What each symbol does to the nodes:
x893: *>x151, %>x402, +>x791
x447: *>x790, %>x368, +>x35
x149: *>x1, %>x512, +>x198
x433: *>x176, %>x41, +>x774
x687: *>x819, %>x514, +>x725
x151: *>x343, %>x287, +>x901
x909: *>x91, %>x279, +>x726
x862: *>x149, %>x341, +>x622
x507: *>x878, %>x447, +>x176
x1: *>x162, %>x725, +>x341
x791: *>x901, %>x271, +>x946
x811: *>x883, %>x791, +>x446
x41: *>x35, %>x218, +>x91
x621: *>x926, %>x151, +>x883
x287: *>x621, %>x893, +>x811
x830: *>x971, %>x301, +>x514
x48: *>x219, %>x706, +>x482
x162: *>x687, %>x664, +>x512
x725: *>x664, %>x149, +>x712
x622: *>x198, %>x859, +>x151
x64: *>x791, %>x771, +>x767
x131: *>x447, %>x685, +>x41
x738: *>x196, %>x169, +>x301
x749: *>x767, %>x48, +>x161
x514: *>x437, %>x162, +>x149
x859: *>x386, %>x926, +>x287
x767: *>x946, %>x219, +>x469
x341: *>x512, %>x712, +>x859
x196: *>x228, %>x17, +>x705
x17: *>x963, %>x738, +>x830
x774: *>x574, %>x91, +>x49
x271: *>x811, %>x64, +>x4
x101: *>x72, %>x228, +>x738
x228: *>x625, %>x963, +>x169
x279: *>x117, %>x49, +>x827
x938: *>x49, %>x726, +>x101
x161: *>x469, %>x482, +>x507
x971: *>x738, %>x705, +>x437
x437: *>x301, %>x687, +>x1
x301: *>x705, %>x819, +>x162
x963: *>x101, %>x196, +>x971
x878: *>x482, %>x790, +>x131
x316: *>x161, %>x878, +>x368
x343: *>x859, %>x621, +>x402
x827: *>x938, %>x72, +>x963
x901: *>x402, %>x811, +>x771
x446: *>x64, %>x946, +>x749
x946: *>x771, %>x4, +>x48
x726: *>x231, %>x827, +>x228
x386: *>x712, %>x622, +>x621
x482: *>x701, %>x316, +>x447
x706: *>x749, %>x469, +>x316
x117: *>x774, %>x909, +>x938
x231: *>x279, %>x938, +>x625
x705: *>x169, %>x830, +>x687
x35: *>x685, %>x433, +>x891
x625: *>x827, %>x101, +>x17
x512: *>x725, %>x862, +>x386
x701: *>x706, %>x161, +>x790
x883: *>x893, %>x901, +>x64
x4: *>x446, %>x767, +>x706
x169: *>x17, %>x971, +>x819
x198: *>x341, %>x386, +>x343
x685: *>x368, %>x176, +>x218
x72: *>x726, %>x625, +>x196
x712: *>x862, %>x198, +>x926
x790: *>x316, %>x507, +>x685
x49: *>x909, %>x231, +>x72
x664: *>x514, %>x1, +>x862
x469: *>x48, %>x701, +>x878
x819: *>x830, %>x437, +>x664
x368: *>x507, %>x131, +>x433
x219: *>x4, %>x749, +>x701
x926: *>x622, %>x343, +>x893
x574: *>x41, %>x891, +>x909
x91: *>x891, %>x117, +>x231
x176: *>x131, %>x35, +>x574
x402: *>x287, %>x883, +>x271
x218: *>x433, %>x574, +>x117
x771: *>x271, %>x446, +>x219
x891: *>x218, %>x774, +>x279

In the rows, zero is written as 150.

The rows follow the links: the fewer symbols apart two nodes are, the more alike their rows tend to be.

Named rows; a name shown again gets a slightly different row:
x1 [ 157,   46,  264,  193,  115,  101,  102,   77,  172,   42,  119,  186,  134,  207,  128,   75,  150,  203,  166,  187,  169,  169,  123,  131,   58,  105,  190,  129,   99,  247,  184,  170,  119,  182,  212,  136,  180,  128,  180,  135,   27]
x790 [ 134,  247,   43,   99,  191,  191,  180,  246,  139,  237,  173,  100,  174,   98,  152,  224,  157,   95,  135,  120,  115,  153,  177,  168,  242,  197,  159,  175,  192,   54,   94,  124,  202,  124,  123,  158,  125,  158,  121,  163,  275]
x41 [ 198,  128,   27,  148,  143,  165,  165,  130,  111,  253,  222,  172,  167,  131,  190,  206,   92,  149,  128,   62,  161,   71,  202,  203,  149,  124,   20,  103,  152,  126,  200,  158,  115,  135,   48,  153,  118,  251,  130,  169,  156]
x685 [ 164,  218,   36,  127,  166,  191,  202,  167,  120,  283,  200,  149,  168,   99,  187,  214,  122,  123,  135,   88,  160,   83,  186,  181,  203,  170,   33,  137,  198,   79,  162,  147,  137,  122,   50,  166,  119,  207,  126,  163,  235]
x971 [ 201,  179,  196,  201,  121,  117,  208,   45,  155,  158,   56,  167,  107,  161,  206,  137,  123,  179,  132,  169,  227,  160,   55,   93,  153,  178,    9,  164,  215,  191,  282,  148,  119,   96,   83,  180,  191,  113,  174,  137,  152]
x176 [ 170,  192,   33,  128,  158,  187,  195,  153,  116,  274,  214,  159,  165,  103,  197,  214,  118,  132,  135,   84,  164,   75,  191,  180,  185,  157,   20,  126,  190,   89,  178,  150,  128,  123,   43,  167,  116,  217,  125,  165,  215]
x621 [  48,  264,  276,  150,  176,  194,  218,  173,  161,  134,   89,  147,  152,  116,  136,   90,  240,  160,  181,  248,  185,  150,  111,   94,  176,  201,  176,  184,  207,  106,   98,  131,  155,  174,  197,  184,  155,   36,  170,  119,  202]
x72 [ 266,  129,   69,  152,  133,   69,  123,  151,  178,  110,   65,   86,  102,  196,  167,  220,   86,  120,   95,  118,  108,  285,   89,  128,  204,  193,  188,  201,  161,  182,  222,  151,  216,   59,  144,  142,  195,  135,  141,  151,  176]
x883 [  28,  234,  268,  150,  174,  232,  219,  146,  128,  190,  170,  197,  181,  100,  142,   78,  231,  171,  198,  213,  211,   39,  166,  136,  131,  151,  100,  126,  185,   99,   99,  138,   95,  215,  146,  181,  118,   98,  168,  134,  167]
x827 [ 270,  113,   59,  151,  126,   64,  108,  154,  175,  104,   86,   89,  106,  200,  165,  225,   79,  119,   95,  103,  101,  282,   94,  136,  191,  179,  193,  200,  149,  180,  210,  155,  218,   68,  150,  137,  198,  154,  137,  160,  160]
x218 [ 203,  108,   26,  147,  147,  157,  153,  122,  121,  241,  232,  179,  163,  138,  189,  205,   82,  146,  129,   59,  157,   77,  200,  209,  139,  108,   30,  102,  139,  142,  204,  162,  115,  135,   53,  147,  120,  264,  135,  179,  138]
x859 [  74,  222,  274,  155,  170,  159,  167,  177,  176,   87,   69,  128,  142,  141,  114,   98,  219,  151,  174,  244,  158,  205,   92,   90,  181,  201,  241,  201,  178,  136,   95,  131,  181,  170,  233,  170,  173,   30,  170,  120,  180]
x316 [ 130,  232,   44,   95,  196,  179,  162,  266,  147,  210,  179,  101,  175,  113,  137,  221,  157,   89,  138,  129,   92,  165,  188,  169,  238,  197,  214,  181,  169,   55,   64,  138,  210,  138,  154,  153,  128,  154,  120,  162,  262]
x963 [ 236,  193,  124,  169,  130,   87,  175,  120,  178,  141,   34,  105,  100,  170,  195,  192,  110,  132,  105,  144,  166,  252,   51,   94,  213,  212,  100,  207,  210,  171,  252,  139,  190,   55,  111,  161,  205,  104,  151,  141,  202]

Each walk starts at a row. The symbols on each line, taken left to right, move it on to the next node.
Each answer is a row, close to the row of the node it stands for.
---
[  69,  244,  281,  149,  167,  169,  188,  184,  174,  104,   69,  128,  143,  129,  122,   92,  230,  145,  173,  248,  166,  188,  104,   89,  184,  202,  221,  197,  188,  122,   89,  131,  172,  170,  222,  174,  164,   28,  172,  125,  190]
* % % + * * % * %: [  57,  252,  277,  146,  173,  177,  198,  172,  171,  123,   81,  134,  147,  123,  125,   90,  230,  155,  180,  250,  179,  167,   97,   93,  184,  205,  194,  191,  199,  114,   96,  125,  168,  170,  207,  175,  157,   27,  168,  125,  202]
+ + + + * + * * +: [ 129,  216,   50,   93,  193,  184,  146,  271,  151,  195,  185,   95,  179,  109,  125,  213,  168,   82,  147,  129,   81,  177,  196,  170,  226,  184,  240,  182,  152,   62,   53,  138,  215,  147,  170,  145,  125,  150,  124,  161,  244]
---
[ 259,  146,   81,  155,  130,   70,  139,  146,  179,  115,   59,   90,  103,  186,  174,  215,   94,  124,   99,  126,  122,  283,   80,  116,  208,  194,  166,  209,  177,  179,  223,  146,  218,   53,  142,  150,  201,  127,  143,  148,  183]
+ * + + % + +: [ 118,  138,  268,  161,  145,  118,  116,  160,  188,   39,   79,  129,  139,  183,  103,   89,  196,  157,  170,  225,  135,  232,  108,  106,  131,  159,  289,  184,  130,  192,  110,  146,  175,  169,  253,  141,  182,   63,  174,  133,  111]
* * * + % * % % %: [ 106,  158,  271,  162,  154,  126,  130,  166,  191,   46,   78,  129,  134,  177,  104,   93,  208,  160,  172,  232,  141,  232,  103,  101,  145,  170,  282,  194,  141,  180,  103,  139,  187,  172,  259,  143,  183,   55,  169,  129,  135]
---
[ 269,   48,   29,  150,  132,   84,   72,  150,  164,  121,  157,  116,  130,  209,  155,  219,   62,  130,  109,   71,   89,  229,  158,  180,  149,  128,  194,  162,   99,  202,  199,  167,  187,   96,  145,  119,  170,  221,  131,  169,  116]
* * % % + % *: [ 272,   77,   39,  150,  124,   71,   90,  164,  179,  105,  122,   96,  117,  206,  159,  227,   69,  122,  100,   86,   92,  263,  135,  162,  175,  153,  207,  181,  120,  200,  201,  158,  207,   79,  154,  120,  186,  188,  129,  165,  137]
+ + % + *: [ 192,  150,  229,  208,  115,  114,  192,   28,  145,  146,   80,  191,  114,  168,  200,  112,  125,  197,  134,  167,  231,  131,   75,   98,  121,  157,    8,  141,  198,  209,  278,  154,  103,  119,   88,  168,  180,  128,  178,  132,  108]
---
[ 167,   56,  263,  199,  112,  108,  121,   49,  153,   67,  123,  197,  130,  203,  151,   76,  141,  209,  159,  180,  184,  141,  117,  133,   56,   99,  124,  121,  117,  246,  212,  168,   99,  175,  174,  139,  175,  142,  179,  142,   24]
% * * * * + *: [ 181,  113,  240,  205,  111,  116,  172,   23,  153,  128,  105,  207,  118,  178,  184,   96,  125,  210,  150,  171,  225,  125,   93,  114,   89,  124,   28,  127,  169,  226,  265,  158,   90,  139,  110,  170,  178,  137,  185,  139,   74]
* + * % * * * * %: [ 205,  184,  182,  197,  121,  107,  206,   59,  158,  154,   50,  155,   99,  159,  208,  150,  122,  172,  123,  164,  219,  174,   50,   91,  168,  183,   22,  170,  222,  185,  278,  137,  136,   81,   83,  179,  194,  109,  167,  133,  164]
---
[ 139,   76,  264,  179,  126,  106,   95,  116,  179,   21,  104,  154,  134,  207,  113,   79,  171,  182,  164,  208,  138,  211,  117,  120,   91,  128,  258,  158,  106,  225,  137,  157,  156,  181,  248,  132,  178,  104,  173,  136,   54]
% * * % * * + * +: [ 128,  112,  269,  166,  142,  112,  103,  153,  188,   23,   88,  138,  134,  192,  100,   88,  185,  167,  167,  217,  135,  231,  106,  110,  114,  149,  288,  178,  118,  204,  117,  150,  171,  169,  256,  137,  181,   75,  171,  134,   90]
% * * * + * *: [ 153,   56,  262,  184,  119,  105,   97,   91,  175,   31,  112,  177,  131,  214,  123,   74,  152,  194,  167,  193,  155,  185,  120,  127,   74,  108,  213,  145,  103,  241,  171,  162,  136,  181,  227,  132,  175,  127,  180,  139,   34]
---
[  29,  242,  271,  151,  179,  225,  224,  151,  137,  187,  150,  189,  173,   94,  143,   72,  237,  173,  197,  227,  213,   62,  152,  125,  148,  165,  104,  137,  200,   97,   99,  139,  106,  207,  154,  185,  126,   90,  169,  132,  183]
+ % % % + + % +: [ 145,  251,   33,  106,  182,  199,  202,  217,  132,  262,  185,  117,  169,   93,  172,  218,  142,  104,  131,  108,  138,  126,  180,  165,  234,  196,   95,  170,  200,   53,  123,  135,  173,  122,   85,  167,  126,  170,  119,  163,  267]
+ % % * % + % % + +: [ 252,  167,   96,  162,  133,   76,  152,  143,  176,  119,   49,   86,  100,  177,  183,  210,   94,  125,   95,  133,  142,  272,   66,  111,  215,  202,  147,  215,  186,  176,  231,  143,  210,   56,  128,  160,  204,  120,  147,  146,  193]
---
[ 247,  182,  105,  167,  131,   82,  165,  131,  180,  135,   38,   94,   96,  174,  190,  202,  105,  129,   96,  137,  154,  263,   60,  100,  209,  211,  128,  211,  197,  175,  242,  139,  202,   51,  120,  163,  204,  103,  145,  143,  196]
+ + + + + * %: [  95,  183,  272,  160,  159,  136,  141,  180,  182,   57,   69,  122,  133,  166,  107,   94,  211,  157,  168,  234,  143,  228,   99,   92,  157,  184,  277,  193,  155,  159,   97,  137,  189,  163,  252,  155,  181,   37,  177,  131,  153]
+ + % * % %: [  25,  218,  252,  156,  172,  234,  212,  141,  125,  195,  191,  207,  185,   93,  140,   80,  227,  180,  202,  214,  205,   29,  173,  144,  125,  142,   96,  114,  181,  104,  100,  141,   88,  223,  142,  175,  111,  120,  167,  138,  159]
---
[ 254,   36,   23,  147,  127,  104,   85,  134,  143,  153,  201,  151,  149,  189,  166,  208,   67,  147,  120,   53,  108,  166,  189,  202,  124,  102,  136,  123,   90,  200,  198,  174,  152,  123,  112,  118,  148,  261,  128,  176,   95]
+ % + % + + *: [ 190,  127,  232,  203,  109,  121,  182,   25,  145,  137,   90,  196,  116,  170,  189,  102,  132,  204,  145,  170,  231,  125,   82,  112,  106,  135,   13,  134,  181,  216,  273,  151,   94,  128,  103,  166,  179,  137,  175,  138,   98]
% * % % % * + * %: [ 172,   61,  257,  206,  107,  112,  132,   37,  154,   85,  122,  204,  130,  198,  155,   81,  141,  211,  163,  178,  201,  132,  112,  132,   66,  102,  103,  115,  127,  247,  231,  165,   95,  167,  156,  144,  176,  154,  180,  140,   31]
